Here is a tiny trained network, its code and every weight. The questions are about switching its units off for an input and a class, where a switched-off unit gives its printed mean instead of its output.

import numpy as np


def w(rows, s, z=0):
    codes = np.array(rows[::2]) - 128.0
    scale = np.full(codes.shape[1], s)
    scale[-1] = z or s
    return codes * scale


def f(y):
    return np.maximum(y, 0)


def log_softmax(a):
    a = a - a.max(-1, keepdims=True)
    return a - np.log(np.exp(a).sum(-1, keepdims=True))


def net(x, mask):
    res = np.array(x, float).reshape(1, 8) / 4 @ E
    y = f(res @ A[0][:, :-1].T + A[0][:, -1])
    res = res + np.where(mask, y, B[0][:, -1]) @ B[0][:, :-1]
    return log_softmax(res[-1] @ U[:, :-1].T + U[:, -1])


A, B = {}, {}
E = w([
[123,133,123,115,133,124],'x0',
[128,122,132,134,129,130],'x1',
[106,181,251,88,44,116],'x2',
[127,132,120,122,129,130],'x3',
[135,108,153,154,127,129],'x4',
[41,164,142,187,153,99],'x5',
[131,90,89,140,73,17],'x6',
[129,132,124,124,132,125],'x7',
],0.012)
A[0] = w([
[133,81,116,124,76,31,61],'neuron 0',
[103,93,107,133,82,70,31],'neuron 1',
[106,162,162,112,182,247,1],'neuron 2',
[27,198,125,202,139,99,96],'neuron 3',
[193,131,107,46,73,162,68],'neuron 4',
[191,63,140,133,116,132,110],'neuron 5',
[120,187,211,92,38,119,74],'neuron 6',
],0.011,0.0091)
B[0] = w([
[233,232,137,137,153,161,197],'neuron 0',
[183,181,182,223,111,120,163],'neuron 1',
[254,186,151,194,71,60,199],'neuron 2',
[118,88,217,35,175,82,223],'neuron 3',
[100,56,231,72,154,59,185],'neuron 4',
[61,82,198,100,137,71,168],'neuron 5',
[93,84,4,254,224,177,246],'neuron 6',
],0.0082,0.012)
U = w([
[254,236,168,156,54,133,60],'0',
[105,122,127,123,59,160,247],'1',
[137,44,17,172,194,165,37],'2',
[93,74,236,66,116,91,58],'3',
[108,145,131,109,47,166,225],'4',
],0.0071,0.013)

Each question gives the input, the list of numbers given to net, and the class t.
The units are the neurons (one row each of A and B). Each row of codes is followed by its name. A weight is (code - 128) times the scale printed after its matrix; where a second scale follows, it is the last column's (A, B and U).
mask holds one flag per neuron, in row order. A switched-off neuron (its flag False) gives its mean, the last column of its row in B, instead of its output. The means were averaged over made-up inputs and are rounded, as every weight is.
A unit's drop is (log p(t) with every unit on - log p(t) with that unit switched off) / (log p(t) with every unit on - log p(t) with every unit switched off).
The circuit of an input: a set's keep is (log p(t) with only the set's units on - log p(t) with every unit switched off) / (log p(t) with every unit on - log p(t) with every unit switched off). Starting from all 7 units, units are removed one at a time, each time the one whose removal leaves the highest keep (on an exact tie, the one counted first), for as long as the keep stays at least 0.8.
circuit, biggest first: the units of the circuit, biggest drop first
unit that matters most: the unit with the biggest drop
k most important neurons: the k neurons with the biggest drops, biggest first
drop of u: that unit's drop, to one decimal
input [-7,7,-6,0,8,-6,-7,-1], class 1: 2 most important neurons => neuron 0; neuron 5
input [8,4,-1,-6,1,-3,8,-3], class 0: unit that matters most => neuron 0
input [8,-7,-7,-7,7,6,6,3], class 1: 3 most important neurons => neuron 6; neuron 2; neuron 3
input [-1,-7,-7,-6,2,2,8,-6], class 0: circuit, biggest first => neuron 0; neuron 6
input [-2,6,3,-1,-5,7,7,-2], class 0: 4 most important neurons => neuron 0; neuron 1; neuron 4; neuron 5
input [-5,0,-4,-8,-5,5,-3,5], class 4: 3 most important neurons => neuron 6; neuron 4; neuron 5
input [-1,-4,-4,-4,3,-5,-1,-2], class 3: circuit, biggest first => neuron 6; neuron 5
input [-6,-3,4,-3,-4,7,1,2], class 3: 2 most important neurons => neuron 3; neuron 0
input [7,-6,4,2,1,-2,3,6], class 2: circuit, biggest first => neuron 6; neuron 2
input [-6,-7,-3,1,-6,8,1,4], class 3: 2 most important neurons => neuron 3; neuron 6
input [1,7,-3,3,8,-7,-8,-4], class 0: 3 most important neurons => neuron 2; neuron 3; neuron 6
input [4,0,-4,3,2,6,1,6], class 3: circuit, biggest first => neuron 6; neuron 3
input [-1,1,-8,-6,8,1,7,5], class 1: 2 most important neurons => neuron 6; neuron 2
input [2,7,-6,0,6,-4,-3,4], class 1: 2 most important neurons => neuron 6; neuron 5
input [7,4,3,6,-2,-6,4,0], class 3: unit that matters most => neuron 4
input [4,-6,-1,-3,-2,-6,6,7], class 0: 4 most important neurons => neuron 0; neuron 3; neuron 1; neuron 6
input [6,3,1,1,-4,-7,4,-8], class 3: 3 most important neurons => neuron 4; neuron 5; neuron 6
input [8,-1,7,7,3,1,7,-5], class 0: 2 most important neurons => neuron 0; neuron 1
input [-3,-7,-2,-7,-1,-1,-7,-7], class 0: 2 most important neurons => neuron 2; neuron 6
input [8,-2,0,6,3,-8,-1,-7], class 3: circuit, biggest first => neuron 4
input [1,0,5,-3,2,5,4,4], class 2: 4 most important neurons => neuron 6; neuron 2; neuron 4; neuron 5
input [0,-8,-7,3,7,-6,3,5], class 1: 3 most important neurons => neuron 6; neuron 5; neuron 3
input [-4,-7,-6,3,3,2,-6,-2], class 0: drop of neuron 6 => 0.6
input [-1,3,7,2,-1,0,3,1], class 2: drop of neuron 6 => 0.8
input [1,5,1,-3,-2,7,2,6], class 3: drop of neuron 3 => 0.9
input [-6,8,3,6,5,7,2,-3], class 3: drop of neuron 4 => -0.1
